Below is a small trained network, with its code and all its weights. Each question gives an input and a target symbol and asks what happens when units are switched off, that is, made to give their printed mean instead of their output.

import numpy as np


def w(rows, s, z=0):
    codes = np.array(rows[::2]) - 128.0
    scale = np.full(codes.shape[1], s)
    scale[-1] = z or s
    return codes * scale


def f(y):
    return np.maximum(y, 0)


def softmax(a):
    e = np.exp(a - a.max(-1, keepdims=True))
    return e / e.sum(-1, keepdims=True)


def log_softmax(a):
    a = a - a.max(-1, keepdims=True)
    return a - np.log(np.exp(a).sum(-1, keepdims=True))


def net(x, mask):
    ids = ['βγδζηθλμξπστφψω'.index(c) for c in x.split()]
    T = len(ids)
    res = E[ids] + P[:T]
    u = 0
    for l in range(2):
        q, k, v = (res @ M[l].T for M in (Q, K, V))
        z = softmax(np.where(np.tri(T) > 0, q @ k.T / 2**0.5, -1e9)) @ v
        res = res + np.where(mask[u], z, O[l][:, -1]) @ O[l][:, :-1]
        u += 1
        y = f(res @ A[l][:, :-1].T + A[l][:, -1])
        res = res + np.where(mask[u : u + 16], y, B[l][:, -1]) @ B[l][:, :-1]
        u += 16
    return log_softmax(res[-1] @ U[:, :-1].T + U[:, -1])


Q, K, V, O, A, B = {}, {}, {}, {}, {}, {}
E = w([
[69,94,24],'β',
[117,118,67],'γ',
[198,137,2],'δ',
[94,144,67],'ζ',
[83,94,89],'η',
[79,132,83],'θ',
[218,102,41],'λ',
[150,85,116],'μ',
[208,106,101],'ξ',
[85,99,102],'π',
[55,17,153],'σ',
[201,134,180],'τ',
[198,43,160],'φ',
[56,112,57],'ψ',
[125,184,126],'ω',
],0.016)
P = w([
[118,147,178],'0',
[150,1,151],'1',
[148,35,130],'2',
[142,56,117],'3',
[151,69,118],'4',
[152,90,94],'5',
[145,82,99],'6',
[164,95,90],'7',
[173,113,87],'8',
[159,105,81],'9',
[158,109,82],'10',
],0.005)
Q[0] = w([
[142,96,156],'L0H1',
[249,148,110],'L0H1',
],0.014)
K[0] = w([
[131,122,103],'L0H1',
[101,9,90],'L0H1',
],0.011)
V[0] = w([
[63,131,9],'L0H1',
[79,1,141],'L0H1',
],0.0087)
O[0] = w([
[2,135,89,116],'L0H1',
[59,21,167,254],'L0H1',
],0.0049,0.0069)
A[0] = w([
[104,49,161,154],'L0N1',
[79,103,3,2],'L0N2',
[153,254,172,90],'L0N3',
[69,109,78,162],'L0N4',
[109,18,174,174],'L0N5',
[82,51,123,208],'L0N6',
[176,126,65,229],'L0N7',
[82,125,119,163],'L0N8',
[103,202,144,76],'L0N9',
[209,131,127,96],'L0N10',
[159,155,102,86],'L0N11',
[133,142,253,176],'L0N12',
[61,42,200,93],'L0N13',
[99,209,148,171],'L0N14',
[64,136,185,94],'L0N15',
[159,105,74,215],'L0N16',
],0.0095,0.0024)
B[0] = w([
[127,176,89,217],'L0N1',
[115,124,70,164],'L0N2',
[196,47,197,132],'L0N3',
[118,182,132,169],'L0N4',
[89,161,89,251],'L0N5',
[98,115,154,227],'L0N6',
[119,136,149,154],'L0N7',
[80,210,175,148],'L0N8',
[122,206,116,129],'L0N9',
[92,155,93,139],'L0N10',
[183,122,134,131],'L0N11',
[43,159,61,153],'L0N12',
[117,112,151,225],'L0N13',
[156,254,165,131],'L0N14',
[110,135,135,143],'L0N15',
[107,117,172,164],'L0N16',
],0.0079,0.013)
Q[1] = w([
[230,67,116],'L1H1',
[184,154,255],'L1H1',
],0.0078)
K[1] = w([
[185,92,134],'L1H1',
[251,70,152],'L1H1',
],0.011)
V[1] = w([
[224,132,46],'L1H1',
[189,2,93],'L1H1',
],0.0064)
O[1] = w([
[78,69,70,8],'L1H1',
[2,66,176,58],'L1H1',
],0.0064,0.013)
A[1] = w([
[138,64,80,2],'L1N1',
[187,97,153,147],'L1N2',
[197,112,69,5],'L1N3',
[134,151,102,45],'L1N4',
[138,150,61,239],'L1N5',
[131,114,217,166],'L1N6',
[100,116,124,85],'L1N7',
[106,83,102,95],'L1N8',
[57,67,209,51],'L1N9',
[72,147,114,175],'L1N10',
[111,155,98,165],'L1N11',
[58,180,246,151],'L1N12',
[156,140,105,140],'L1N13',
[90,112,155,62],'L1N14',
[210,60,199,194],'L1N15',
[109,116,36,191],'L1N16',
],0.014,0.0033)
B[1] = w([
[202,145,55,139],'L1N1',
[144,57,171,141],'L1N2',
[200,149,89,148],'L1N3',
[38,196,24,143],'L1N4',
[125,79,184,199],'L1N5',
[152,58,101,154],'L1N6',
[134,147,172,145],'L1N7',
[254,23,150,146],'L1N8',
[110,129,171,178],'L1N9',
[40,78,110,211],'L1N10',
[164,68,45,186],'L1N11',
[191,123,143,254],'L1N12',
[71,105,139,155],'L1N13',
[109,173,153,151],'L1N14',
[50,45,226,145],'L1N15',
[138,127,188,190],'L1N16',
],0.0055,0.0091)
U = w([
[80,108,65,100],'β',
[113,134,85,103],'γ',
[173,110,44,99],'δ',
[112,170,80,106],'ζ',
[107,141,118,25],'η',
[121,171,93,24],'θ',
[186,77,97,69],'λ',
[135,103,155,255],'μ',
[141,8,183,212],'ξ',
[116,153,117,74],'π',
[57,180,220,174],'σ',
[146,125,157,115],'τ',
[128,74,147,82],'φ',
[85,156,81,32],'ψ',
[208,198,184,138],'ω',
],0.012,0.0053)

Each question gives the input, a string of symbols that net reads in full, and the target symbol t.
The units are the heads (2 rows each of Q, K, V and O) and the neurons (one row each of A and B). Each row of codes is followed by its name. A weight is (code - 128) times the scale printed after its matrix; where a second scale follows, it is the last column's (O, A, B and U).
mask holds one flag per unit, layer by layer, with each layer's heads first. A switched-off unit (its flag False) gives its mean, the last column of its rows in O or B, instead of its output. The means were averaged over made-up inputs and are rounded, as every weight is.
A unit's drop is (log p(t) with every unit on - log p(t) with that unit switched off) / (log p(t) with every unit on - log p(t) with every unit switched off).
The circuit of an input: a set's keep is (log p(t) with only the set's units on - log p(t) with every unit switched off) / (log p(t) with every unit on - log p(t) with every unit switched off). Starting from the 12 units with the biggest drops (on a tie, the unit counted first), units are removed one at a time, each time the one whose removal leaves the highest keep (on an exact tie, the one counted first), for as long as the keep stays at least 0.8.
units of the circuit, in order: the units of the circuit, biggest drop first
unit that matters most: the unit with the biggest drop
k most important neurons: the k neurons with the biggest drops, biggest first
top k neurons in layer l: the k neurons of layer l with the biggest drops, biggest first
drop when u is switched off: that unit's drop, to one decimal
input σ ζ τ ω ξ ψ, target ω: units of the circuit, in order	(L1H1 L0H1 L0N5 L0N8)
input τ ξ β ψ, target ξ: units of the circuit, in order	(L1H1 L0H1 L0N5 L0N1)
input τ σ δ, target ξ: units of the circuit, in order	(L0H1 L1H1 L1N8)
input σ τ λ, target ω: units of the circuit, in order	(L1H1 L1N10 L0N5 L0N6)
input τ ψ φ φ ζ σ ω σ σ μ, target ξ: units of the circuit, in order	(L1H1 L0H1 L0N12)
input τ τ θ τ γ, target ξ: units of the circuit, in order	(L1H1 L0H1 L0N1 L0N5)
input σ τ τ τ ξ η, target ω: unit that matters most	L0H1
input ξ σ σ, target σ: units of the circuit, in order	(L1N9 L1H1)
input σ μ λ σ π β ξ τ ψ, target ω: 2 most important neurons	(L0N5 L0N12)
input τ δ σ σ δ, target ξ: top 3 neurons in layer 1	(L1N8 L1N16 L1N5)
input σ φ ζ μ ξ τ δ λ, target ω: top 2 neurons in layer 1	(L1N3 L1N10)
input σ β ω π τ λ ω σ, target ω: top 2 neurons in layer 0	(L0N12 L0N5)
input σ μ ζ σ τ ω φ δ δ γ, target ω: top 2 neurons in layer 0	(L0N5 L0N12)
input τ ξ σ σ φ σ ζ λ, target ξ: most important neuron	(L1N8)
input π μ ψ μ σ, target σ: top 2 neurons in layer 0	(L0N13 L0N6)
input σ τ σ θ τ μ τ ω σ μ, target ω: 2 most important neurons	(L0N5 L1N10)
input σ π λ τ β ψ σ ξ λ ζ, target ω: 2 most important neurons	(L0N5 L0N12)
input σ σ σ η λ ξ ζ η τ θ, target ω: drop when L1H1 is switched off	0.9
input τ ω η, target ξ: drop when L0N4 is switched off	0.1
input σ ξ β μ τ π, target ω: drop when L1H1 is switched off	0.7
input σ σ τ ω, target ω: most important neuron	(L1N10)
